Below are the code and all the weights of a small trained network. Each question names an input and a class and asks about switching units off, where a switched-off unit gives its printed mean instead of its output.

import numpy as np


def w(rows, s, z=0):
    codes = np.array(rows[::2]) - 128.0
    scale = np.full(codes.shape[1], s)
    scale[-1] = z or s
    return codes * scale


def norm(h):
    return h / np.sqrt((h * h).mean(-1, keepdims=True) + 1e-5)


def f(y):
    return y / 2 * (1 + np.tanh(0.7978845608 * (y + 0.044715 * y**3)))


def log_softmax(a):
    a = a - a.max(-1, keepdims=True)
    return a - np.log(np.exp(a).sum(-1, keepdims=True))


def net(x, mask):
    res = np.array(x, float).reshape(1, 4) / 4 @ E
    u = 0
    for l in range(4):
        y = f(norm(res) @ A[l][:, :-1].T + A[l][:, -1])
        res = res + np.where(mask[u : u + 5], y, B[l][:, -1]) @ B[l][:, :-1]
        u += 5
    return log_softmax(norm(res)[-1] @ U[:, :-1].T + U[:, -1])


A, B = {}, {}
E = w([
[118,114,119,143,131,110],'x0',
[215,153,97,255,84,145],'x1',
[174,83,197,129,131,171],'x2',
[243,108,37,87,189,130],'x3',
],0.008)
A[0] = w([
[100,155,61,67,62,96,119],'0.n1',
[166,86,219,52,141,211,160],'0.n2',
[125,146,203,123,81,2,145],'0.n3',
[113,142,178,139,87,86,92],'0.n4',
[190,28,172,229,121,40,252],'0.n5',
],0.0067,0.0041)
B[0] = w([
[17,196,72,168,196,40,160],'0.n1',
[62,36,72,213,195,114,237],'0.n2',
[243,175,120,138,254,49,170],'0.n3',
[247,215,112,41,68,152,141],'0.n4',
[88,131,141,196,184,178,254],'0.n5',
],0.0068,0.0045)
A[1] = w([
[123,92,24,129,231,172,239],'1.n1',
[151,116,107,200,83,118,96],'1.n2',
[2,183,198,165,55,197,249],'1.n3',
[223,93,49,88,143,116,121],'1.n4',
[160,130,164,184,171,191,134],'1.n5',
],0.0085,0.0016)
B[1] = w([
[136,208,219,160,108,111,255],'1.n1',
[152,186,56,116,138,192,160],'1.n2',
[254,102,112,134,115,83,198],'1.n3',
[137,92,241,27,47,138,174],'1.n4',
[163,98,137,94,209,148,195],'1.n5',
],0.0091,0.008)
A[2] = w([
[61,62,112,76,107,141,94],'2.n1',
[101,130,118,53,144,86,61],'2.n2',
[50,39,148,71,136,85,4],'2.n3',
[153,111,132,220,150,1,139],'2.n4',
[59,95,213,106,187,25,12],'2.n5',
],0.008,0.0016)
B[2] = w([
[204,103,71,125,62,174,123],'2.n1',
[174,68,140,214,75,146,154],'2.n2',
[146,131,59,122,130,165,166],'2.n3',
[115,160,245,88,110,138,217],'2.n4',
[157,165,108,116,135,209,254],'2.n5',
],0.012,0.0062)
A[3] = w([
[177,143,78,201,109,192,212],'3.n1',
[175,127,135,137,179,114,221],'3.n2',
[95,114,82,10,111,158,53],'3.n3',
[114,16,157,144,157,155,226],'3.n4',
[105,183,109,110,90,79,253],'3.n5',
],0.012,0.0021)
B[3] = w([
[69,93,103,101,141,222,254],'3.n1',
[83,145,197,84,94,100,226],'3.n2',
[159,204,167,167,69,220,147],'3.n3',
[31,94,22,119,105,2,190],'3.n4',
[18,65,138,84,152,44,176],'3.n5',
],0.0095,0.0067)
U = w([
[70,141,175,121,130,132,254],'0',
[162,202,35,190,115,202,197],'1',
[178,139,219,78,69,79,64],'2',
[6,85,91,119,166,61,203],'3',
[120,212,108,119,240,81,21],'4',
[79,100,41,209,68,99,3],'5',
],0.011,0.0063)

Each question gives the input, the list of numbers given to net, and the class t.
The units are the neurons (one row each of A and B). Each row of codes is followed by its name. A weight is (code - 128) times the scale printed after its matrix; where a second scale follows, it is the last column's (A, B and U).
mask holds one flag per neuron, layer by layer. A switched-off neuron (its flag False) gives its mean, the last column of its row in B, instead of its output. The means were averaged over made-up inputs and are rounded, as every weight is.
A unit's drop is (log p(t) with every unit on - log p(t) with that unit switched off) / (log p(t) with every unit on - log p(t) with every unit switched off).
The circuit of an input: a set's keep is (log p(t) with only the set's units on - log p(t) with every unit switched off) / (log p(t) with every unit on - log p(t) with every unit switched off). Starting from the 12 units with the biggest drops (on a tie, the unit counted first), units are removed one at a time, each time the one whose removal leaves the highest keep (on an exact tie, the one counted first), for as long as the keep stays at least 0.8.
units of the circuit, in order: the units of the circuit, biggest drop first
top k neurons: the k neurons with the biggest drops, biggest first
top k neurons in layer l: the k neurons of layer l with the biggest drops, biggest first
input [-3,-5,-4,8], class 2: units of the circuit, in order : [1.n4, 3.n1]
input [1,6,-1,8], class 2: units of the circuit, in order : [1.n4]
input [-5,3,3,4], class 0: top 2 neurons : [1.n1, 0.n5]
input [1,-4,-2,2], class 1: top 2 neurons in layer 0 : [0.n5, 0.n3]
input [0,3,7,-4], class 3: top 4 neurons : [3.n4, 1.n1, 2.n5, 1.n5]
input [6,5,7,-5], class 3: units of the circuit, in order : [1.n1, 3.n4]
input [-7,1,8,-6], class 3: units of the circuit, in order : [3.n4, 1.n1, 0.n2]
input [3,-4,3,-7], class 2: top 2 neurons : [1.n3, 3.n1]
input [-5,5,2,6], class 2: top 2 neurons : [1.n4, 2.n5]
input [-1,-7,8,3], class 3: top 3 neurons : [0.n2, 3.n4, 0.n4]
input [1,3,-6,-3], class 3: units of the circuit, in order : [1.n1, 2.n5]
input [0,2,-3,-2], class 4: units of the circuit, in order : [0.n3, 1.n4]
input [-1,2,-7,-1], class 3: units of the circuit, in order : [3.n5, 2.n5]
input [8,8,8,6], class 0: units of the circuit, in order : [3.n2, 2.n5, 3.n1]
input [1,-3,4,-6], class 2: units of the circuit, in order : [1.n3]
input [0,-4,3,-3], class 1: top 4 neurons : [2.n5, 0.n5, 2.n3, 1.n1]
input [2,7,-4,8], class 2: top 3 neurons : [1.n4, 2.n5, 1.n1]
input [-4,-5,5,-2], class 1: top 3 neurons : [2.n5, 0.n5, 2.n3]
input [2,-7,8,2], class 3: top 3 neurons in layer 0 : [0.n2, 0.n4, 0.n1]
input [6,-3,0,8], class 2: units of the circuit, in order : [1.n4]
input [4,-5,5,-5], class 1: top 3 neurons in layer 2 : [2.n5, 2.n3, 2.n1]
input [-4,1,-7,-7], class 2: top 2 neurons : [1.n3, 2.n4]
input [-1,-6,-6,0], class 1: top 3 neurons in layer 3 : [3.n3, 3.n2, 3.n4]
input [-2,2,4,0], class 3: top 2 neurons : [3.n4, 2.n5]
input [5,-6,-3,6], class 1: top 2 neurons : [2.n5, 1.n3]
input [-7,3,3,3], class 0: top 3 neurons in layer 2 : [2.n5, 2.n4, 2.n2]
input [-3,-7,5,1], class 1: top neuron : [2.n5]
